Here is a tiny trained network, its code and every weight. The questions are about switching its units off for an input and a target symbol, where a switched-off unit gives its printed mean instead of its output.

import numpy as np


def w(rows, s, z=0):
    codes = np.array(rows[::2]) - 128.0
    scale = np.full(codes.shape[1], s)
    scale[-1] = z or s
    return codes * scale


def softmax(a):
    e = np.exp(a - a.max(-1, keepdims=True))
    return e / e.sum(-1, keepdims=True)


def log_softmax(a):
    a = a - a.max(-1, keepdims=True)
    return a - np.log(np.exp(a).sum(-1, keepdims=True))


def net(x, mask):
    ids = ['βγδεζηθμξφψω'.index(c) for c in x.split()]
    T = len(ids)
    res = E[ids] + P[:T]
    u = 0
    for l in range(2):
        r = res
        for j in range(3):
            rows = slice(3 * j, 3 * j + 3)
            q, k, v = (r @ M[l][rows].T for M in (Q, K, V))
            z = softmax(np.where(np.tri(T) > 0, q @ k.T / 3**0.5, -1e9)) @ v
            o = O[l][rows]
            res = res + np.where(mask[u + j], z, o[:, -1]) @ o[:, :-1]
        u += 3
    return log_softmax(res[-1] @ U[:, :-1].T + U[:, -1])


Q, K, V, O = {}, {}, {}, {}
E = w([
[218,176,135],'β',
[119,137,189],'γ',
[139,132,250],'δ',
[140,145,208],'ε',
[116,138,169],'ζ',
[123,188,141],'η',
[234,93,92],'θ',
[129,195,146],'μ',
[28,87,143],'ξ',
[94,150,118],'φ',
[107,144,150],'ψ',
[131,49,122],'ω',
],0.015)
P = w([
[251,122,216],'0',
[254,168,254],'1',
[227,162,241],'2',
[194,154,224],'3',
[174,153,205],'4',
[158,152,185],'5',
[144,152,171],'6',
[128,155,151],'7',
[118,154,133],'8',
[101,160,108],'9',
[87,164,119],'10',
[91,151,140],'11',
],0.0041)
Q[0] = w([
[91,66,28],'L0H0',
[12,96,78],'L0H0',
[157,200,220],'L0H0',
[59,79,102],'L0H1',
[47,109,192],'L0H1',
[77,70,64],'L0H1',
[135,234,175],'L0H2',
[112,39,73],'L0H2',
[141,219,176],'L0H2',
],0.011)
K[0] = w([
[251,147,140],'L0H0',
[171,129,162],'L0H0',
[21,100,123],'L0H0',
[81,129,196],'L0H1',
[43,136,121],'L0H1',
[115,117,206],'L0H1',
[62,185,134],'L0H2',
[217,64,119],'L0H2',
[45,190,143],'L0H2',
],0.014)
V[0] = w([
[114,49,78],'L0H0',
[109,173,217],'L0H0',
[88,122,213],'L0H0',
[139,115,17],'L0H1',
[187,82,153],'L0H1',
[129,142,241],'L0H1',
[196,2,82],'L0H2',
[39,221,156],'L0H2',
[88,29,103],'L0H2',
],0.007)
O[0] = w([
[168,72,123,31],'L0H0',
[69,155,178,246],'L0H0',
[59,125,212,213],'L0H0',
[132,208,2,64],'L0H1',
[62,120,139,244],'L0H1',
[114,63,252,214],'L0H1',
[91,55,55,74],'L0H2',
[191,190,208,121],'L0H2',
[148,64,109,3],'L0H2',
],0.0067,0.0036)
Q[1] = w([
[93,143,101],'L1H0',
[102,145,99],'L1H0',
[112,153,96],'L1H0',
[56,136,172],'L1H1',
[118,107,187],'L1H1',
[246,91,114],'L1H1',
[42,87,132],'L1H2',
[179,151,122],'L1H2',
[10,107,129],'L1H2',
],0.011)
K[1] = w([
[95,186,188],'L1H0',
[97,197,178],'L1H0',
[89,224,175],'L1H0',
[149,200,140],'L1H1',
[151,170,184],'L1H1',
[113,41,145],'L1H1',
[103,76,206],'L1H2',
[147,145,89],'L1H2',
[121,89,246],'L1H2',
],0.011)
V[1] = w([
[110,214,120],'L1H0',
[46,136,231],'L1H0',
[59,173,206],'L1H0',
[195,109,183],'L1H1',
[60,126,70],'L1H1',
[87,98,75],'L1H1',
[24,165,172],'L1H2',
[8,51,148],'L1H2',
[3,68,150],'L1H2',
],0.0076)
O[1] = w([
[44,158,222,110],'L1H0',
[183,109,210,221],'L1H0',
[156,119,218,194],'L1H0',
[205,81,1,216],'L1H1',
[79,139,225,17],'L1H1',
[112,113,192,1],'L1H1',
[33,143,131,225],'L1H2',
[39,21,128,154],'L1H2',
[39,48,125,162],'L1H2',
],0.0059,0.0073)
U = w([
[120,120,123,64],'β',
[96,101,147,51],'γ',
[24,66,163,2],'δ',
[104,106,152,122],'ε',
[126,105,132,87],'ζ',
[149,118,130,125],'η',
[53,188,60,233],'θ',
[99,250,183,171],'μ',
[131,40,82,122],'ξ',
[215,193,107,141],'φ',
[123,154,141,178],'ψ',
[255,77,54,202],'ω',
],0.0077,0.0053)

Each question gives the input, a string of symbols that net reads in full, and the target symbol t.
The units are the heads (3 rows each of Q, K, V and O). Each row of codes is followed by its name. A weight is (code - 128) times the scale printed after its matrix; where a second scale follows, it is the last column's (O and U).
mask holds one flag per head, layer by layer. A switched-off head (its flag False) gives its mean, the last column of its rows in O, instead of its output. The means were averaged over made-up inputs and are rounded, as every weight is.
A unit's drop is (log p(t) with every unit on - log p(t) with that unit switched off) / (log p(t) with every unit on - log p(t) with every unit switched off).
The circuit of an input: a set's keep is (log p(t) with only the set's units on - log p(t) with every unit switched off) / (log p(t) with every unit on - log p(t) with every unit switched off). Starting from all 6 units, units are removed one at a time, each time the one whose removal leaves the highest keep (on an exact tie, the one counted first), for as long as the keep stays at least 0.8.
units of the circuit, in order: the units of the circuit, biggest drop first
most important unit: the unit with the biggest drop
heads that matter: for each layer, one digit per head in row order, 1 if its drop is at least 0.15 and else 0, layers parted by /
drop of u: that unit's drop, to one decimal
input ω ξ ξ ω, target δ: units of the circuit, in order => L1H2
input μ μ ψ, target μ: units of the circuit, in order => L0H2; L1H0
input μ η ε, target μ: units of the circuit, in order => L0H2; L1H0
input θ μ μ ε θ δ θ η ζ, target θ: units of the circuit, in order => L1H0; L0H2; L0H0; L0H1
input δ δ η θ θ β θ ξ, target δ: units of the circuit, in order => L1H2; L0H1
input θ θ η ε δ η η β, target φ: heads that matter => 110 / 001
input δ μ ω δ μ μ θ β, target φ: heads that matter => 010 / 001
input θ ω ε, target ω: heads that matter => 101 / 101
input θ μ γ, target θ: units of the circuit, in order => L1H0; L0H0; L0H2
input β η θ γ μ δ μ, target μ: units of the circuit, in order => L0H2; L0H0; L1H0
input μ θ ψ θ η η φ, target μ: heads that matter => 001 / 101
input ω δ δ, target ω: heads that matter => 100 / 110
input ω θ θ φ μ, target φ: units of the circuit, in order => L1H2; L0H0
input μ μ γ, target μ: heads that matter => 101 / 101
input φ ε β ξ θ φ δ ω, target ξ: most important unit => L0H2
input ω μ μ η ζ, target ω: units of the circuit, in order => L0H2; L1H0; L1H1; L0H0
input δ ω ε, target ω: units of the circuit, in order => L1H1; L0H0; L0H1
input θ μ γ ψ θ θ ε μ γ, target θ: units of the circuit, in order => L1H0; L0H2; L0H0
input μ δ θ η, target μ: units of the circuit, in order => L0H0; L0H2; L1H2
input θ ζ θ ε, target θ: most important unit => L1H0
input β θ δ, target θ: drop of L0H2 => 0.2
input η ξ φ ζ θ φ ψ θ β θ ε ε, target θ: drop of L0H1 => 0.2
input θ φ δ θ γ δ φ, target θ: drop of L1H2 => 0.1
